Here is a tiny trained network, its code and every weight. The questions are about switching its units off for an input and a class, where a switched-off unit gives its printed mean instead of its output.

import numpy as np


def w(rows, s, z=0):
    codes = np.array(rows[::2]) - 128.0
    scale = np.full(codes.shape[1], s)
    scale[-1] = z or s
    return codes * scale


def f(y):
    return np.maximum(y, 0)


def log_softmax(a):
    a = a - a.max(-1, keepdims=True)
    return a - np.log(np.exp(a).sum(-1, keepdims=True))


def net(x, mask):
    res = np.array(x, float).reshape(1, 7) / 4 @ E
    y = f(res @ A[0][:, :-1].T + A[0][:, -1])
    res = res + np.where(mask, y, B[0][:, -1]) @ B[0][:, :-1]
    return log_softmax(res[-1] @ U[:, :-1].T + U[:, -1])


A, B = {}, {}
E = w([
[125,117,132,125,126,128,128,132,123,132],'x0',
[75,154,9,157,29,93,102,202,176,161],'x1',
[166,141,117,156,148,64,148,222,74,76],'x2',
[80,154,132,201,158,196,57,161,57,167],'x3',
[130,127,130,140,118,148,139,136,133,115],'x4',
[202,213,139,21,56,166,35,163,130,111],'x5',
[136,111,120,140,100,116,115,96,104,116],'x6',
],0.011)
A[0] = w([
[32,180,90,179,151,197,85,149,30,178,70],'N1',
[49,2,79,215,195,91,220,118,149,155,1],'N2',
[51,137,10,167,54,85,137,183,217,175,22],'N3',
[96,164,68,140,18,97,108,159,148,167,120],'N4',
[156,102,49,139,141,79,170,228,72,101,86],'N5',
[179,105,106,123,121,50,206,129,194,76,65],'N6',
[90,108,92,162,196,92,128,92,166,109,76],'N7',
[138,60,140,77,96,89,169,105,201,144,57],'N8',
[64,88,80,90,96,226,117,23,218,214,58],'N9',
[120,145,134,67,55,53,189,114,214,90,60],'N10',
],0.0068,0.0027)
B[0] = w([
[109,112,198,190,80,94,92,167,162,220,230],'N1',
[100,150,34,23,125,239,39,108,202,134,245],'N2',
[209,39,225,102,174,168,209,96,127,91,249],'N3',
[186,94,166,51,186,179,170,82,81,156,224],'N4',
[81,142,83,107,168,74,171,207,25,77,203],'N5',
[74,68,112,195,80,97,136,122,202,166,196],'N6',
[196,181,111,80,101,191,124,117,146,104,172],'N7',
[120,75,163,193,87,62,98,162,133,179,181],'N8',
[7,215,122,147,184,54,163,247,9,2,220],'N9',
[85,128,136,182,77,143,84,131,146,201,204],'N10',
],0.0068,0.011)
U = w([
[192,37,217,93,223,173,191,61,112,112,163],'0',
[164,174,29,2,58,195,31,167,166,121,240],'1',
[58,167,83,156,157,40,165,206,78,11,104],'2',
[113,89,159,240,65,94,88,160,178,253,4],'3',
],0.0082,0.002)

Each question gives the input, the list of numbers given to net, and the class t.
The units are the neurons (one row each of A and B). Each row of codes is followed by its name. A weight is (code - 128) times the scale printed after its matrix; where a second scale follows, it is the last column's (A, B and U).
mask holds one flag per neuron, in row order. A switched-off neuron (its flag False) gives its mean, the last column of its row in B, instead of its output. The means were averaged over made-up inputs and are rounded, as every weight is.
A unit's drop is (log p(t) with every unit on - log p(t) with that unit switched off) / (log p(t) with every unit on - log p(t) with every unit switched off).
The circuit of an input: a set's keep is (log p(t) with only the set's units on - log p(t) with every unit switched off) / (log p(t) with every unit on - log p(t) with every unit switched off). Starting from all 10 units, units are removed one at a time, each time the one whose removal leaves the highest keep (on an exact tie, the one counted first), for as long as the keep stays at least 0.8.
circuit, biggest first: the units of the circuit, biggest drop first
unit that matters most: the unit with the biggest drop
k most important neurons: the k neurons with the biggest drops, biggest first
drop of u: that unit's drop, to one decimal
input [0,-4,-8,7,2,5,-2], class 2: circuit, biggest first : (N9)
input [-3,7,7,-2,1,5,-3], class 0: 3 most important neurons : (N3; N4; N9)
input [-7,8,-4,1,8,7,-8], class 0: circuit, biggest first : (N3; N4)
input [7,5,-8,-1,5,7,-6], class 2: 2 most important neurons : (N9; N2)
input [0,-6,5,7,-7,2,-4], class 3: 2 most important neurons : (N3; N1)
input [-6,7,7,8,3,5,-5], class 3: 3 most important neurons : (N1; N9; N2)
input [5,4,3,4,2,-4,-5], class 0: 2 most important neurons : (N3; N9)
input [2,-4,3,-4,8,-5,4], class 1: circuit, biggest first : (N2; N3)
input [-8,-3,-5,-1,-1,2,4], class 2: 3 most important neurons : (N9; N3; N2)
input [3,3,6,-4,2,-7,7], class 1: 3 most important neurons : (N2; N9; N7)
input [-5,-6,-5,1,1,-8,-6], class 1: 2 most important neurons : (N2; N3)
input [6,-4,5,-3,5,-4,-7], class 2: 2 most important neurons : (N3; N4)
input [-3,5,7,-3,5,5,2], class 2: 2 most important neurons : (N5; N2)
input [2,3,5,8,1,-4,-1], class 3: circuit, biggest first : (N1)
input [1,8,2,-8,6,-2,1], class 0: 3 most important neurons : (N3; N4; N1)
input [-6,-2,-4,6,-6,-6,4], class 1: 2 most important neurons : (N2; N7)
input [8,-2,4,1,-4,-4,-5], class 1: 3 most important neurons : (N2; N9; N3)
input [-1,6,-2,-5,7,-7,-3], class 1: 3 most important neurons : (N2; N7; N10)
input [-4,1,-5,4,-5,-3,2], class 2: drop of N7 : 0.0
input [4,4,-5,8,6,6,0], class 3: drop of N1 : 1.1
input [-8,5,-2,-2,-2,-6,-2], class 1: drop of N2 : 1.8
input [-3,-4,-6,1,-2,-2,-6], class 2: drop of N3 : 0.2
input [3,5,3,-8,-4,6,-5], class 3: unit that matters most : N10
